Here is a tiny trained network, its code and every weight. The questions are about switching its units off for an input and a class, where a switched-off unit gives its printed mean instead of its output.

import numpy as np


def w(rows, s, z=0):
    codes = np.array(rows[::2]) - 128.0
    scale = np.full(codes.shape[1], s)
    scale[-1] = z or s
    return codes * scale


def norm(h):
    return h / np.sqrt((h * h).mean(-1, keepdims=True) + 1e-5)


def f(y):
    return np.maximum(y, 0)


def log_softmax(a):
    a = a - a.max(-1, keepdims=True)
    return a - np.log(np.exp(a).sum(-1, keepdims=True))


def net(x, mask):
    res = np.array(x, float).reshape(1, 5) / 4 @ E
    u = 0
    for l in range(4):
        y = f(norm(res) @ A[l][:, :-1].T + A[l][:, -1])
        res = res + np.where(mask[u : u + 9], y, B[l][:, -1]) @ B[l][:, :-1]
        u += 9
    return log_softmax(norm(res)[-1] @ U[:, :-1].T + U[:, -1])


A, B = {}, {}
E = w([
[125,128,129],'x0',
[129,132,128],'x1',
[195,36,51],'x2',
[64,168,2],'x3',
[43,57,116],'x4',
],0.0086)
A[0] = w([
[91,215,159,156],'0.n1',
[109,198,79,121],'0.n2',
[176,98,38,80],'0.n3',
[40,140,121,15],'0.n4',
[168,120,40,3],'0.n5',
[126,97,128,56],'0.n6',
[119,146,253,115],'0.n7',
[60,213,89,89],'0.n8',
[64,149,121,61],'0.n9',
],0.012,0.0041)
B[0] = w([
[179,191,255,233],'0.n1',
[117,125,184,209],'0.n2',
[188,228,80,222],'0.n3',
[80,44,217,179],'0.n4',
[116,224,96,182],'0.n5',
[137,112,128,139],'0.n6',
[176,207,94,255],'0.n7',
[36,108,238,229],'0.n8',
[67,119,202,172],'0.n9',
],0.0067,0.0051)
A[1] = w([
[129,156,174,121],'1.n1',
[136,6,104,120],'1.n2',
[48,164,98,7],'1.n3',
[109,151,188,168],'1.n4',
[109,186,228,26],'1.n5',
[159,135,136,68],'1.n6',
[57,99,86,4],'1.n7',
[131,73,201,10],'1.n8',
[73,101,64,42],'1.n9',
],0.016,0.0023)
B[1] = w([
[101,120,91,193],'1.n1',
[155,247,103,185],'1.n2',
[156,126,183,166],'1.n3',
[79,111,66,213],'1.n4',
[96,148,29,254],'1.n5',
[92,72,200,152],'1.n6',
[116,68,162,160],'1.n7',
[113,184,101,181],'1.n8',
[123,63,101,163],'1.n9',
],0.011,0.0091)
A[2] = w([
[83,218,117,249],'2.n1',
[244,145,69,226],'2.n2',
[170,181,84,148],'2.n3',
[219,62,154,65],'2.n4',
[125,2,212,3],'2.n5',
[80,112,124,17],'2.n6',
[178,163,143,180],'2.n7',
[110,173,129,23],'2.n8',
[120,212,168,111],'2.n9',
],0.012,0.0025)
B[2] = w([
[177,86,110,254],'2.n1',
[118,47,164,231],'2.n2',
[155,123,166,213],'2.n3',
[1,52,247,144],'2.n4',
[181,173,42,137],'2.n5',
[156,84,126,147],'2.n6',
[114,122,170,172],'2.n7',
[122,56,150,154],'2.n8',
[231,165,75,182],'2.n9',
],0.0096,0.0099)
A[3] = w([
[172,190,155,114],'3.n1',
[123,36,77,103],'3.n2',
[66,164,166,123],'3.n3',
[140,62,127,23],'3.n4',
[131,66,118,2],'3.n5',
[116,107,8,85],'3.n6',
[29,169,187,104],'3.n7',
[89,205,128,123],'3.n8',
[74,99,238,125],'3.n9',
],0.011,0.0046)
B[3] = w([
[225,120,129,178],'3.n1',
[148,254,151,224],'3.n2',
[112,69,138,167],'3.n3',
[98,124,76,154],'3.n4',
[83,157,56,143],'3.n5',
[90,201,175,254],'3.n6',
[93,46,155,186],'3.n7',
[188,96,86,179],'3.n8',
[140,41,199,193],'3.n9',
],0.0072,0.0052)
U = w([
[202,166,155,117],'0',
[54,175,62,2],'1',
[62,42,248,231],'2',
],0.016,0.003)

Each question gives the input, the list of numbers given to net, and the class t.
The units are the neurons (one row each of A and B). Each row of codes is followed by its name. A weight is (code - 128) times the scale printed after its matrix; where a second scale follows, it is the last column's (A, B and U).
mask holds one flag per neuron, layer by layer. A switched-off neuron (its flag False) gives its mean, the last column of its row in B, instead of its output. The means were averaged over made-up inputs and are rounded, as every weight is.
A unit's drop is (log p(t) with every unit on - log p(t) with that unit switched off) / (log p(t) with every unit on - log p(t) with every unit switched off).
The circuit of an input: a set's keep is (log p(t) with only the set's units on - log p(t) with every unit switched off) / (log p(t) with every unit on - log p(t) with every unit switched off). Starting from the 12 units with the biggest drops (on a tie, the unit counted first), units are removed one at a time, each time the one whose removal leaves the highest keep (on an exact tie, the one counted first), for as long as the keep stays at least 0.8.
units of the circuit, in order: the units of the circuit, biggest drop first
k most important neurons: the k neurons with the biggest drops, biggest first
k most important neurons of layer l: the k neurons of layer l with the biggest drops, biggest first
drop when u is switched off: that unit's drop, to one decimal
input [3,4,-5,5,1], class 2: 3 most important neurons -> (0.n8, 0.n4, 1.n2)
input [-8,-6,6,-7,6], class 0: units of the circuit, in order -> (1.n2)
input [7,5,7,-1,-6], class 2: units of the circuit, in order -> (1.n5, 2.n4)
input [3,5,0,2,-5], class 1: units of the circuit, in order -> (1.n5, 0.n7)
input [3,1,-7,-6,1], class 1: 4 most important neurons -> (1.n5, 1.n4, 1.n1, 0.n3)
input [-8,6,5,5,-2], class 0: 2 most important neurons -> (1.n5, 0.n3)
input [-3,4,-8,8,2], class 2: units of the circuit, in order -> (0.n8, 3.n7)
input [1,1,1,-8,3], class 0: 3 most important neurons of layer 0 -> (0.n8, 0.n5, 0.n1)
input [-6,-6,5,-1,-2], class 2: 2 most important neurons -> (1.n5, 1.n2)
input [-6,-6,7,-7,8], class 0: 2 most important neurons of layer 1 -> (1.n2, 1.n8)
input [2,1,0,7,3], class 2: 3 most important neurons -> (0.n8, 2.n9, 2.n1)
input [1,-5,0,6,8], class 2: 2 most important neurons -> (2.n9, 0.n8)
input [-7,3,-1,-7,1], class 1: 2 most important neurons of layer 0 -> (0.n3, 0.n1)
input [-4,-3,3,6,-3], class 0: units of the circuit, in order -> (1.n5)
input [0,6,-7,-8,-1], class 0: drop when 0.n1 is switched off -> 0.1
input [-1,-2,3,-2,6], class 0: drop when 1.n5 is switched off -> 0.1
input [-5,-7,6,-7,-3], class 2: drop when 1.n3 is switched off -> 0.0
